Below is a small trained network, with its code and all its weights. Each question gives an input and a target symbol and asks what happens when units are switched off, that is, made to give their printed mean instead of their output.

import numpy as np


def w(rows, s, z=0):
    codes = np.array(rows[::2]) - 128.0
    scale = np.full(codes.shape[1], s)
    scale[-1] = z or s
    return codes * scale


def f(y):
    return np.maximum(y, 0)


def softmax(a):
    e = np.exp(a - a.max(-1, keepdims=True))
    return e / e.sum(-1, keepdims=True)


def log_softmax(a):
    a = a - a.max(-1, keepdims=True)
    return a - np.log(np.exp(a).sum(-1, keepdims=True))


def net(x, mask):
    ids = ['αβδεθλξπσω'.index(c) for c in x.split()]
    T = len(ids)
    res = E[ids] + P[:T]
    u = 0
    for l in range(2):
        q, k, v = (res @ M[l].T for M in (Q, K, V))
        z = softmax(np.where(np.tri(T) > 0, q @ k.T / 3**0.5, -1e9)) @ v
        res = res + np.where(mask[u], z, O[l][:, -1]) @ O[l][:, :-1]
        u += 1
        y = f(res @ A[l][:, :-1].T + A[l][:, -1])
        res = res + np.where(mask[u : u + 8], y, B[l][:, -1]) @ B[l][:, :-1]
        u += 8
    return log_softmax(res[-1] @ U[:, :-1].T + U[:, -1])


Q, K, V, O, A, B = {}, {}, {}, {}, {}, {}
E = w([
[67,179,136,193,107,111,76,148,116],'α',
[162,173,33,114,96,96,139,103,167],'β',
[157,192,53,161,114,123,79,133,122],'δ',
[170,121,130,121,100,210,186,76,118],'ε',
[2,74,137,155,109,86,86,120,172],'θ',
[112,51,134,99,105,189,177,49,154],'λ',
[78,142,79,125,104,103,115,121,171],'ξ',
[39,78,170,121,126,211,149,63,114],'π',
[188,133,143,168,120,223,132,89,31],'σ',
[107,82,159,161,140,222,93,82,36],'ω',
],0.0089)
P = w([
[136,174,189,99,102,118,89,50,145],'0',
[61,124,75,163,59,133,93,137,88],'1',
[110,103,92,157,105,145,158,141,112],'2',
[109,126,92,184,6,180,128,128,125],'3',
[179,123,198,72,140,140,118,78,136],'4',
[119,144,102,136,147,129,141,152,144],'5',
[122,178,148,135,154,102,121,117,173],'6',
[70,113,55,194,2,184,132,125,91],'7',
[81,132,46,204,98,128,156,168,128],'8',
[122,101,99,184,155,141,183,132,120],'9',
[161,157,161,117,177,103,124,103,172],'10',
[99,149,122,124,134,109,115,128,145],'11',
[90,135,72,183,111,117,120,129,108],'12',
[109,133,88,185,67,155,146,144,102],'13',
],0.0086)
Q[0] = w([
[190,217,91,135,179,112,105,112,189],'0.h1',
[219,149,222,15,253,118,131,105,191],'0.h1',
[60,56,86,146,55,135,149,156,84],'0.h1',
],0.004)
K[0] = w([
[117,175,109,127,190,135,129,127,153],'0.h1',
[214,154,254,31,220,108,110,53,194],'0.h1',
[94,44,73,146,24,143,143,149,79],'0.h1',
],0.0051)
V[0] = w([
[253,213,188,92,223,79,94,133,113],'0.h1',
[93,124,8,219,36,180,152,182,40],'0.h1',
[8,199,74,185,28,217,67,79,128],'0.h1',
],0.0037)
O[0] = w([
[197,169,159,64,128,124,110,161,103,48],'0.h1',
[84,130,43,255,144,143,142,109,92,220],'0.h1',
[86,139,131,212,84,100,107,81,151,254],'0.h1',
],0.0066,0.0056)
A[0] = w([
[117,104,101,166,84,184,202,114,141,191],'0.n1',
[112,133,171,135,114,219,166,43,86,253],'0.n2',
[140,126,123,167,47,156,107,104,79,189],'0.n3',
[44,122,178,160,125,84,79,88,167,186],'0.n4',
[104,103,56,195,29,138,120,141,122,202],'0.n5',
[148,147,99,122,72,139,156,93,198,231],'0.n6',
[182,162,148,125,92,154,125,98,109,218],'0.n7',
[115,225,57,154,120,2,48,134,188,222],'0.n8',
],0.0082,0.0036)
B[0] = w([
[120,81,2,86,148,121,173,112,93,201],'0.n1',
[162,30,104,119,126,174,93,49,75,192],'0.n2',
[110,148,51,117,107,181,94,120,69,199],'0.n3',
[32,94,171,133,95,114,69,148,173,192],'0.n4',
[46,166,34,125,71,127,177,162,97,250],'0.n5',
[161,154,72,51,97,52,131,92,149,174],'0.n6',
[180,161,132,82,144,148,115,80,81,146],'0.n7',
[116,237,136,154,91,76,124,199,173,201],'0.n8',
],0.0072,0.016)
Q[1] = w([
[137,48,98,88,134,187,120,2,20],'1.h1',
[68,182,57,182,71,43,168,198,131],'1.h1',
[99,98,93,96,101,182,186,134,30],'1.h1',
],0.0085)
K[1] = w([
[167,159,229,77,86,115,2,111,155],'1.h1',
[130,118,145,181,198,118,179,169,137],'1.h1',
[210,113,252,105,215,128,113,109,177],'1.h1',
],0.007)
V[1] = w([
[95,90,179,245,147,239,33,146,56],'1.h1',
[43,191,179,211,69,52,50,201,210],'1.h1',
[20,2,165,82,112,97,118,95,216],'1.h1',
],0.0063)
O[1] = w([
[71,208,92,80,179,254,113,44,197,72],'1.h1',
[111,180,88,160,207,91,55,130,143,254],'1.h1',
[200,177,163,248,84,161,64,139,238,193],'1.h1',
],0.0091,0.0033)
A[1] = w([
[137,145,118,197,57,28,117,220,122,254],'1.n1',
[166,32,149,142,100,67,170,189,60,29],'1.n2',
[153,186,151,191,86,237,121,88,239,183],'1.n3',
[206,32,136,198,82,169,126,106,130,11],'1.n4',
[131,57,168,38,6,112,248,178,77,189],'1.n5',
[92,190,115,129,176,50,109,253,107,111],'1.n6',
[137,239,145,195,19,134,98,179,250,196],'1.n7',
[199,61,116,223,79,57,110,162,134,98],'1.n8',
],0.0054,0.0031)
B[1] = w([
[195,71,134,66,102,156,58,131,109,250],'1.n1',
[62,254,170,190,125,83,142,163,144,157],'1.n2',
[97,116,93,139,62,57,220,106,92,192],'1.n3',
[72,217,176,161,132,152,166,78,245,150],'1.n4',
[110,152,159,136,209,164,122,236,153,217],'1.n5',
[119,136,112,75,74,158,116,31,236,212],'1.n6',
[145,47,24,175,217,113,198,159,64,238],'1.n7',
[201,126,183,176,67,211,75,201,217,175],'1.n8',
],0.0066,0.019)
U = w([
[90,220,107,129,209,153,92,98,164,102],'α',
[131,145,148,140,141,104,127,205,90,186],'β',
[144,45,121,121,159,43,179,110,46,187],'δ',
[74,240,154,125,161,144,158,149,162,201],'ε',
[151,120,107,175,196,134,131,142,153,3],'θ',
[136,200,160,148,37,133,113,132,182,61],'λ',
[191,51,126,109,113,185,64,106,131,146],'ξ',
[99,192,136,158,111,74,198,79,144,71],'π',
[190,2,123,93,147,189,150,147,111,147],'σ',
[118,140,134,43,58,119,114,50,138,157],'ω',
],0.0059,0.003)

Each question gives the input, a string of symbols that net reads in full, and the target symbol t.
The units are the heads (3 rows each of Q, K, V and O) and the neurons (one row each of A and B). Each row of codes is followed by its name. A weight is (code - 128) times the scale printed after its matrix; where a second scale follows, it is the last column's (O, A, B and U).
mask holds one flag per unit, layer by layer, with each layer's heads first. A switched-off unit (its flag False) gives its mean, the last column of its rows in O or B, instead of its output. The means were averaged over made-up inputs and are rounded, as every weight is.
A unit's drop is (log p(t) with every unit on - log p(t) with that unit switched off) / (log p(t) with every unit on - log p(t) with every unit switched off).
The circuit of an input: a set's keep is (log p(t) with only the set's units on - log p(t) with every unit switched off) / (log p(t) with every unit on - log p(t) with every unit switched off). Starting from the 12 units with the biggest drops (on a tie, the unit counted first), units are removed one at a time, each time the one whose removal leaves the highest keep (on an exact tie, the one counted first), for as long as the keep stays at least 0.8.
circuit, biggest first: the units of the circuit, biggest drop first
unit that matters most: the unit with the biggest drop
top k neurons: the k neurons with the biggest drops, biggest first
top k neurons in layer l: the k neurons of layer l with the biggest drops, biggest first
input α ω α σ β α λ β ω π, target α: circuit, biggest first => [1.h1; 0.n1; 0.n4]
input α α β ξ α ε σ π β σ σ, target α: circuit, biggest first => [1.h1; 0.n1; 0.n4]
input δ δ π λ π ξ θ δ ε θ, target θ: top 2 neurons => [1.n7; 0.n2]
input ξ θ ω ξ λ π ε, target ξ: top neuron => [0.n1]
input α λ λ δ δ δ α ε ξ, target ω: top 3 neurons => [0.n8; 1.n6; 0.n2]
input ω α β ε δ α ε δ α, target α: circuit, biggest first => [0.n2; 0.n8; 1.h1; 0.h1]
input λ σ π λ π π, target λ: top 3 neurons => [1.n4; 0.n8; 0.n6]
input ε σ θ θ ξ σ σ δ, target ξ: circuit, biggest first => [0.n3; 1.h1; 1.n1; 1.n3]
input θ δ β ε θ ε β ω, target θ: circuit, biggest first => [1.h1; 0.n4; 1.n7]
input α α δ ω λ σ π ε, target α: circuit, biggest first => [0.n1; 1.h1; 0.n4]
input α δ ω β, target α: top 2 neurons in layer 0 => [0.n1; 0.n4]
input ω α ξ λ α δ β, target σ: top 2 neurons in layer 1 => [1.n7; 1.n1]
input ξ β λ α δ λ δ π ε β α, target δ: top 2 neurons in layer 1 => [1.n7; 1.n3]
input α θ σ β δ α σ θ, target ω: unit that matters most => 0.n1
input δ σ α σ α β β ω β σ δ ω, target δ: circuit, biggest first => [0.h1; 1.h1; 0.n8]
input ω δ λ β ε ξ σ δ α π λ, target ω: top 2 neurons => [1.n7; 0.n1]
input θ ε α π α δ, target α: circuit, biggest first => [1.h1; 0.n6; 1.n3]
input δ λ π δ δ θ σ α α β ω σ, target δ: circuit, biggest first => [1.h1; 0.h1; 0.n8]
input σ λ ω λ λ α, target π: top 3 neurons => [0.n6; 0.n1; 0.n8]
input σ θ θ δ ε δ ξ δ α ε ω, target σ: top 2 neurons => [0.n4; 0.n1]
input δ δ δ β σ λ σ, target δ: circuit, biggest first => [1.h1; 0.h1; 0.n4]
input σ ω ξ λ δ σ ε δ α ε, target σ: circuit, biggest first => [0.h1; 1.h1; 0.n8]
input δ π ξ ε σ ξ δ λ σ λ π, target δ: circuit, biggest first => [1.h1; 0.h1; 0.n8]
input δ α ε α, target ω: top 3 neurons in layer 0 => [0.n1; 0.n8; 0.n5]
